Below is a small trained network, with its code and all its weights. Each question gives an input and a class and asks what happens when units are switched off, that is, made to give their printed mean instead of their output.

import numpy as np


def w(rows, s, z=0):
    codes = np.array(rows[::2]) - 128.0
    scale = np.full(codes.shape[1], s)
    scale[-1] = z or s
    return codes * scale


def f(y):
    return y / 2 * (1 + np.tanh(0.7978845608 * (y + 0.044715 * y**3)))


def log_softmax(a):
    a = a - a.max(-1, keepdims=True)
    return a - np.log(np.exp(a).sum(-1, keepdims=True))


def net(x, mask):
    res = np.array(x, float).reshape(1, 7) / 4 @ E
    y = f(res @ A[0][:, :-1].T + A[0][:, -1])
    res = res + np.where(mask, y, B[0][:, -1]) @ B[0][:, :-1]
    return log_softmax(res[-1] @ U[:, :-1].T + U[:, -1])


A, B = {}, {}
E = w([
[118,131,122,140,116,131,117,114,141,114,119,142],'x0',
[203,185,147,55,62,63,167,163,101,160,49,175],'x1',
[135,157,135,129,135,149,140,125,129,137,143,122],'x2',
[39,140,39,70,145,159,46,134,130,192,112,159],'x3',
[89,167,168,115,158,124,63,193,198,110,70,86],'x4',
[166,104,209,170,170,129,63,157,91,183,120,170],'x5',
[255,131,109,98,114,85,17,33,167,139,147,47],'x6',
],0.008)
A[0] = w([
[95,163,2,119,115,136,163,114,147,102,91,104,125],'neuron 1',
[96,148,157,113,195,116,163,222,234,108,48,50,159],'neuron 2',
[77,78,98,145,165,161,97,125,71,117,127,52,1],'neuron 3',
[133,146,192,203,123,77,167,58,136,92,101,116,49],'neuron 4',
[142,88,77,141,81,146,196,35,66,164,194,189,164],'neuron 5',
[174,106,162,189,111,93,149,198,121,65,168,121,101],'neuron 6',
[106,203,171,106,149,117,57,147,166,59,105,82,150],'neuron 7',
[149,115,211,212,142,130,88,130,136,169,116,221,247],'neuron 8',
[182,211,119,68,60,95,148,149,103,165,103,187,69],'neuron 9',
[117,148,66,106,74,115,228,136,172,28,135,57,168],'neuron 10',
[51,142,74,99,171,150,115,121,117,229,101,170,85],'neuron 11',
[97,56,111,209,185,211,128,87,162,124,215,57,52],'neuron 12',
[148,121,177,139,152,110,198,134,126,36,122,91,115],'neuron 13',
[101,140,65,62,124,120,50,124,88,188,152,143,78],'neuron 14',
[27,138,138,153,179,116,223,200,115,114,111,210,51],'neuron 15',
],0.0066,0.003)
B[0] = w([
[150,119,95,103,159,157,118,134,60,168,122,186,184],'neuron 1',
[102,50,143,133,117,195,187,138,156,187,132,104,213],'neuron 2',
[165,186,159,149,82,150,153,141,119,49,84,128,148],'neuron 3',
[125,158,193,60,135,121,150,147,196,81,193,186,172],'neuron 4',
[93,15,169,136,72,177,206,118,179,210,105,93,230],'neuron 5',
[158,163,152,16,160,147,116,106,100,75,179,197,187],'neuron 6',
[87,86,143,147,129,168,177,87,155,174,97,108,194],'neuron 7',
[107,171,69,142,155,190,49,118,56,200,157,123,229],'neuron 8',
[64,168,156,206,105,71,178,212,107,81,43,87,216],'neuron 9',
[139,138,32,140,217,184,19,160,43,169,155,139,218],'neuron 10',
[118,147,166,18,166,143,152,146,166,54,220,170,199],'neuron 11',
[82,215,153,177,79,79,169,204,94,41,78,64,224],'neuron 12',
[167,108,146,97,135,146,146,159,149,128,209,215,192],'neuron 13',
[141,161,174,89,192,115,189,109,195,40,170,162,188],'neuron 14',
[210,206,60,188,198,53,147,1,201,140,111,19,254],'neuron 15',
],0.0071,0.0072)
U = w([
[217,153,102,149,151,42,136,4,178,126,118,62,94],'0',
[137,131,167,60,138,135,160,144,155,56,174,231,84],'1',
[87,151,145,168,64,80,159,226,70,63,68,116,79],'2',
[126,110,123,125,110,132,135,131,106,151,136,136,254],'3',
[98,36,155,137,82,192,180,126,155,192,107,129,81],'4',
[137,127,89,138,162,163,81,156,22,163,139,163,106],'5',
],0.011,0.01)

Each question gives the input, the list of numbers given to net, and the class t.
The units are the neurons (one row each of A and B). Each row of codes is followed by its name. A weight is (code - 128) times the scale printed after its matrix; where a second scale follows, it is the last column's (A, B and U).
mask holds one flag per neuron, in row order. A switched-off neuron (its flag False) gives its mean, the last column of its row in B, instead of its output. The means were averaged over made-up inputs and are rounded, as every weight is.
A unit's drop is (log p(t) with every unit on - log p(t) with that unit switched off) / (log p(t) with every unit on - log p(t) with every unit switched off).
The circuit of an input: a set's keep is (log p(t) with only the set's units on - log p(t) with every unit switched off) / (log p(t) with every unit on - log p(t) with every unit switched off). Starting from the 12 units with the biggest drops (on a tie, the unit counted first), units are removed one at a time, each time the one whose removal leaves the highest keep (on an exact tie, the one counted first), for as long as the keep stays at least 0.8.
circuit, biggest first: the units of the circuit, biggest drop first
most important unit: the unit with the biggest drop
top k neurons: the k neurons with the biggest drops, biggest first
drop when u is switched off: that unit's drop, to one decimal
input [-7,8,3,2,1,-6,-1], class 2: most important unit	neuron 9
input [1,-6,-6,3,1,0,3], class 2: top 2 neurons	[neuron 12; neuron 15]
input [5,-5,-7,-7,3,1,-2], class 1: top 3 neurons	[neuron 6; neuron 13; neuron 4]
input [4,-7,-8,4,6,6,-7], class 0: top 2 neurons	[neuron 15; neuron 9]
input [7,-8,8,-6,-4,-8,-4], class 2: top 2 neurons	[neuron 12; neuron 8]
input [-2,6,-6,-1,6,8,4], class 5: top 2 neurons	[neuron 8; neuron 15]
input [4,-4,1,7,3,4,-4], class 1: top 2 neurons	[neuron 11; neuron 14]
input [-3,1,4,1,5,2,-4], class 4: top 2 neurons	[neuron 2; neuron 10]
input [3,6,-8,-2,1,7,2], class 5: top 2 neurons	[neuron 8; neuron 12]
input [0,4,-8,-8,-4,3,-6], class 1: top 3 neurons	[neuron 6; neuron 13; neuron 4]
input [3,1,-3,2,-1,-8,-7], class 5: top 3 neurons	[neuron 10; neuron 1; neuron 14]
input [-7,7,8,-5,5,4,6], class 2: top 2 neurons	[neuron 9; neuron 15]
input [2,2,4,-7,-2,-7,4], class 1: circuit, biggest first	[neuron 15; neuron 13]
input [-2,-7,7,-1,-3,3,-2], class 2: circuit, biggest first	[neuron 12]
input [-4,5,-1,3,-3,-8,6], class 5: top 2 neurons	[neuron 10; neuron 15]
input [5,-6,4,-1,4,-3,-1], class 2: top 2 neurons	[neuron 12; neuron 5]
input [7,-1,3,-2,-5,2,6], class 3: drop when neuron 11 is switched off	-0.1
input [-2,-4,4,1,-5,-8,-1], class 5: drop when neuron 5 is switched off	-0.1
input [0,6,-5,2,-8,-3,-6], class 4: drop when neuron 5 is switched off	3.2
input [-3,8,3,8,-5,-4,2], class 1: circuit, biggest first	[neuron 14]
